Each row has a name. After each piece below comes the name of the row it's from, unless a question asks for something else. Each question is about the rows just above it.

Columns, left to right: K A E X
Zemil: [144 134 126 108]
zop: [128  83 108 142]
vefa: [127 164 130  92]
fidog: [141 128  85 200]
Popef: [125 141 137  93]
ved: [182 136 168 115]
pemis: [101 150  83 120]
fen: [107 117  66 159]
nagu: [144 149 117  72]
Fanu: [106 136 108 143]
zuti: [176 162 126 187]
rofuz: [125 141  78 130]
[107 117  66] with +1 step of 1 on every entry:
[108 118  67]
Which column holds this, read top down? [142  92 200  93 115 120 159  72]
X
[128  85]
fidog
Go on from [162 126] to the end of its row.
[187]
[144 149 117] with -1 step of 1 on every entry:
[143 148 116]
After [101 150  83], its row goes on with
[120]

Columns, left to right: Q T Y W G
pip: [ 87 109  97 216  98]
suv: [ 99 101 209 213  88]
marid: [102  96  96 102  96]
revav: [100 102 209 213  88]
After [ 87 109], its row goes on with
[ 97 216  98]
How many times does marid hold [96]?
3
Move every entry of [102 209] by +1 step of 1.
[103 210]

Columns, left to right: H R L V U C D
melun: [150 130 131 113 176 132 150]
sipop: [ 91 150 103 159 135 157 166]
vusob: [145 121 141 116 128  98 115]
sifem: [118 170 107 175 136 124  82]
Beleg: [131 131 131 133 140 120 123]
rez: [129 120 122 133 138 122 120]
Move every entry of [145 121 141 116] by +1 step of 1.
[146 122 142 117]
Which column holds [131 129] top down?
H
The rest of the row after [118 170]:
[107 175 136 124  82]

Columns, left to right: J M B N F S
sodad: [115 159 126 171 105 162]
zota: [115 175 126 171 105 162]
dubut: [115 196 118 171  78 205]
goti: [110 175 118 176  97 169]
Fudu: [115 194 116 148 105 162]
tez: [115 196 118 171 105 162]
lup: [115 194 116 148 105 193]
How many times does lup hold [194]?
1
Move every entry of [175 118 176  97] by +1 step of 1.
[176 119 177  98]

Columns, left to right: pifa faz gefub Dibub Sur
pim: [193 197 136 127 127]
bubi: [193 197 136 178 192]
Fid: [193 193 192 193 128]
How many times does Fid hold [193]?
3
How many times does Fid hold [192]?
1
[127 178] is in which column, read top down?
Dibub

Columns, left to right: det Nezit furu Foter veka
vupa: [ 48  70 129  81 149]
nos: [ 83 112  66 128 155]
litag: [162 215  58 213 206]
Bino: [214 111  71 147 147]
sodo: [194 153 210 165 154]
tid: [ 76 157  84 128 198]
zoguf: [165 136 187 115 136]
Mab: [161 215  58 213 206]
[ 81 149]
vupa
Go on from [112  66] to the end of its row.
[128 155]
Which row holds [112  66 128]?
nos
How many times does Bino hold [71]?
1

Columns, left to right: sesir Fiva kedo Zofe Vuso sotin Zad Lipu Pab
rur: [191  55 125  84  63 178 174 160  84]
sed: [142  63  62  79 159  89 200  68  96]
pofe: [156  92 202  84 133 108 169 106 172]
Rele: [191  63 125  84  63 178 200 191  63]
Times [63] occurs in Rele:
3
How many times does rur hold [160]?
1
Which column holds [55 63] top down?
Fiva
Move every entry of [178 174] by +1 step of 1.
[179 175]
Shift each entry of [191] by +1 times 1:
[192]

Columns, left to right: kimeg gutuf Mubi fibo gafu mapez duv nilep Tis
lem: [ 74 163 120 112  88 117 181 103 158]
rek: [ 59 150 120 112  90 102 186 103 188]
lofe: [ 74 162 119 112  90 114 181 103 178]
Vizil: [120  74 153 120  89 114 181 103 159]
rep: [ 74 153 120 112  99 110 181 101 184]
tufi: [ 74 161 120 112  90 114 181 103 182]
pode: [ 55 146 127 112  81  89 181 103 182]
[ 74 153 120 112  99 110 181 101 184]
rep
[ 74 161 120 112  90 114 181 103 182]
tufi
Move every entry of [120 112] by +1 step of 1.
[121 113]
[117 102 114 114 110 114] is in which column, read top down?
mapez
Which column holds this, read top down? [181 186 181 181 181]
duv
[150 120 112  90 102 186 103 188]
rek

Columns, left to right: Pib Zase mev Kizi lov Kesaz tuv sakul fim digi
lugu: [162  78 173 107 169 123 123 119 181 163]
Fifos: [ 64 169  77 184  78 181 104 106  63 186]
rok: [130 178  69 130  93  87 152 154 160  77]
pata: [176  98 142 111 108 156 129 127 150  90]
Which column holds [ 78 169 178] top down?
Zase
[184  78 181]
Fifos
Which column holds this, read top down? [186  77]
digi

Columns, left to right: fef Zuvu Kor zano memil
rired: [174 110 121 138 203]
merik: [205 126 150 106 152]
dotu: [114 148 164  94  81]
dega: [162  83 134 129  89]
zud: [ 70 130 200 202 208]
lozi: [149 149  86  65 149]
bil: [ 77 129 148  94  81]
Situs: [147 122 144 143  82]
peto: [106 140  94 130 130]
guv: [184 135  71 102 116]
labup: [ 92 103 129 136  80]
[114 148] with +1 step of 1 on every entry:
[115 149]
Count of [149] in lozi:
3
[148 164  94  81]
dotu
Count of [130] in peto:
2
[ 94 130]
peto

Columns, left to right: kulel bomi muda Pavam bib pefop lesod vamo
sopos: [131 129 126 109 123 147 111 119]
Ladid: [115 131 169  64 146 214 110 101]
mora: [113 102 102 102  90 111 111 102]
Matam: [119 156 102 147 101 110 116 116]
Move every entry of [116] by -1 step of 1.
[115]
How many times does mora hold [102]?
4
[129 131 102] is in which column, read top down?
bomi
Times [116] occurs in Matam:
2

Columns, left to right: Fori zuri pigon zikif Reri Durab kamek mak Tar
ninu: [192 161 158 192  92  86  81 121 112]
lor: [ 86 140 158 158  86  87  81  86 112]
vuk: [192  72 158 179  92  86  81 122 112]
naser: [146 150 132 148  88 113 115 138  83]
Count of [193] in ninu:
0
The rest of the row after [ 88 113]:
[115 138  83]
[158 179] with -1 step of 1 on every entry:
[157 178]
Count of [87] in lor:
1
Go on from [ 92  86  81 122] to the end of its row.
[112]
Shift each entry of [158] by -1 times 1:
[157]

Columns, left to right: Burup kag buf Sizo modag Dizif Tozop
Nete: [173  40  40  66  40  71 177]
gep: [ 57 167 100 190 129  57 167]
Lemir: [ 57 167 100 190 129 149 180]
rumiv: [ 57 167 100 190  56 149  68]
How many times does Nete hold [40]?
3
Times [57] occurs in gep:
2

